Below are the code and all the weights of a small trained network. Each question names an input and a class and asks about switching units off, where a switched-off unit gives its printed mean instead of its output.

import numpy as np


def w(rows, s, z=0):
    codes = np.array(rows[::2]) - 128.0
    scale = np.full(codes.shape[1], s)
    scale[-1] = z or s
    return codes * scale


def f(y):
    return y / 2 * (1 + np.tanh(0.7978845608 * (y + 0.044715 * y**3)))


def log_softmax(a):
    a = a - a.max(-1, keepdims=True)
    return a - np.log(np.exp(a).sum(-1, keepdims=True))


def net(x, mask):
    res = np.array(x, float).reshape(1, 5) / 4 @ E
    y = f(res @ A[0][:, :-1].T + A[0][:, -1])
    res = res + np.where(mask, y, B[0][:, -1]) @ B[0][:, :-1]
    return log_softmax(res[-1] @ U[:, :-1].T + U[:, -1])


A, B = {}, {}
E = w([
[119,155,68,74,137,66,116,80,151,134],'x0',
[98,183,99,103,117,127,250,114,29,165],'x1',
[136,151,162,93,138,68,70,119,165,100],'x2',
[146,84,126,148,129,162,113,69,190,129],'x3',
[144,117,204,151,130,108,174,216,104,87],'x4',
],0.013)
A[0] = w([
[118,151,89,147,138,132,100,117,133,124,96],'n1',
[155,98,195,139,137,116,128,182,94,130,111],'n2',
[130,112,137,135,127,130,132,163,127,132,198],'n3',
[123,108,130,113,123,139,126,133,138,114,1],'n4',
[134,154,87,88,133,8,159,137,123,125,59],'n5',
[123,170,67,91,130,89,113,89,105,138,186],'n6',
[127,129,53,95,114,138,56,125,135,137,23],'n7',
[117,112,181,124,121,137,114,177,107,131,8],'n8',
[139,61,173,149,129,115,97,165,231,117,35],'n9',
[159,102,135,122,130,114,134,129,145,127,70],'n10',
[134,89,80,128,132,133,49,105,227,130,196],'n11',
[110,100,113,157,105,210,157,104,106,137,43],'n12',
[110,144,167,163,129,128,125,193,129,90,161],'n13',
[132,152,191,119,126,148,95,72,152,128,149],'n14',
[137,165,192,125,120,150,124,91,107,119,159],'n15',
[141,115,106,161,153,222,157,116,104,137,150],'n16',
],0.017,0.0038)
B[0] = w([
[129,129,104,153,150,112,130,109,117,161,152],'n1',
[148,119,131,127,124,114,55,209,128,157,218],'n2',
[137,147,124,136,120,143,134,156,113,114,166],'n3',
[187,158,95,144,130,109,159,118,108,130,128],'n4',
[102,160,100,50,125,126,170,124,96,41,198],'n5',
[117,147,100,52,130,92,103,133,142,161,207],'n6',
[130,146,80,168,115,131,97,135,159,168,185],'n7',
[121,146,147,152,127,116,115,177,147,166,184],'n8',
[118,119,149,158,133,125,192,69,113,5,240],'n9',
[91,191,166,176,136,155,117,83,71,123,139],'n10',
[142,132,103,243,121,111,95,82,159,110,251],'n11',
[148,96,105,121,137,163,176,110,109,154,186],'n12',
[134,136,152,152,126,107,137,178,149,165,215],'n13',
[129,89,211,129,141,135,118,59,142,133,170],'n14',
[136,105,172,118,135,108,132,118,144,170,149],'n15',
[117,112,120,115,117,209,129,115,105,130,197],'n16',
],0.022)
U = w([
[148,135,193,182,116,144,168,255,73,117,243],'0',
[71,197,87,63,126,98,161,126,94,117,150],'1',
[127,93,80,149,101,245,194,133,67,171,252],'2',
[105,128,180,110,155,85,120,67,157,155,72],'3',
[156,121,131,248,124,143,142,110,134,27,111],'4',
[113,160,39,166,125,118,91,59,164,148,15],'5',
],0.0078,0.0024)

Each question gives the input, the list of numbers given to net, and the class t.
The units are the neurons (one row each of A and B). Each row of codes is followed by its name. A weight is (code - 128) times the scale printed after its matrix; where a second scale follows, it is the last column's (A, B and U).
mask holds one flag per neuron, in row order. A switched-off neuron (its flag False) gives its mean, the last column of its row in B, instead of its output. The means were averaged over made-up inputs and are rounded, as every weight is.
A unit's drop is (log p(t) with every unit on - log p(t) with that unit switched off) / (log p(t) with every unit on - log p(t) with every unit switched off).
The circuit of an input: a set's keep is (log p(t) with only the set's units on - log p(t) with every unit switched off) / (log p(t) with every unit on - log p(t) with every unit switched off). Starting from the 12 units with the biggest drops (on a tie, the unit counted first), units are removed one at a time, each time the one whose removal leaves the highest keep (on an exact tie, the one counted first), for as long as the keep stays at least 0.8.
units of the circuit, in order: the units of the circuit, biggest drop first
most important unit: the unit with the biggest drop
k most important neurons: the k neurons with the biggest drops, biggest first
drop when u is switched off: that unit's drop, to one decimal
input [8,1,4,-4,-6], class 1: most important unit : n5
input [-7,4,5,7,-7], class 2: units of the circuit, in order : [n12; n16]
input [-8,0,-2,7,2], class 2: 2 most important neurons : [n16; n12]
input [-1,-4,-5,-6,-2], class 0: 3 most important neurons : [n11; n9; n12]
input [-4,6,8,-7,2], class 0: 2 most important neurons : [n2; n13]
input [2,2,7,5,0], class 5: 3 most important neurons : [n9; n6; n11]
input [7,-5,0,8,-5], class 4: 2 most important neurons : [n9; n11]
input [4,6,-5,-1,8], class 0: 2 most important neurons : [n6; n2]
input [-6,6,6,3,-5], class 2: drop when n11 is switched off : 0.3
input [-4,2,-1,-1,0], class 2: drop when n16 is switched off : 0.1
input [0,8,5,-5,-7], class 1: drop when n13 is switched off : 0.0
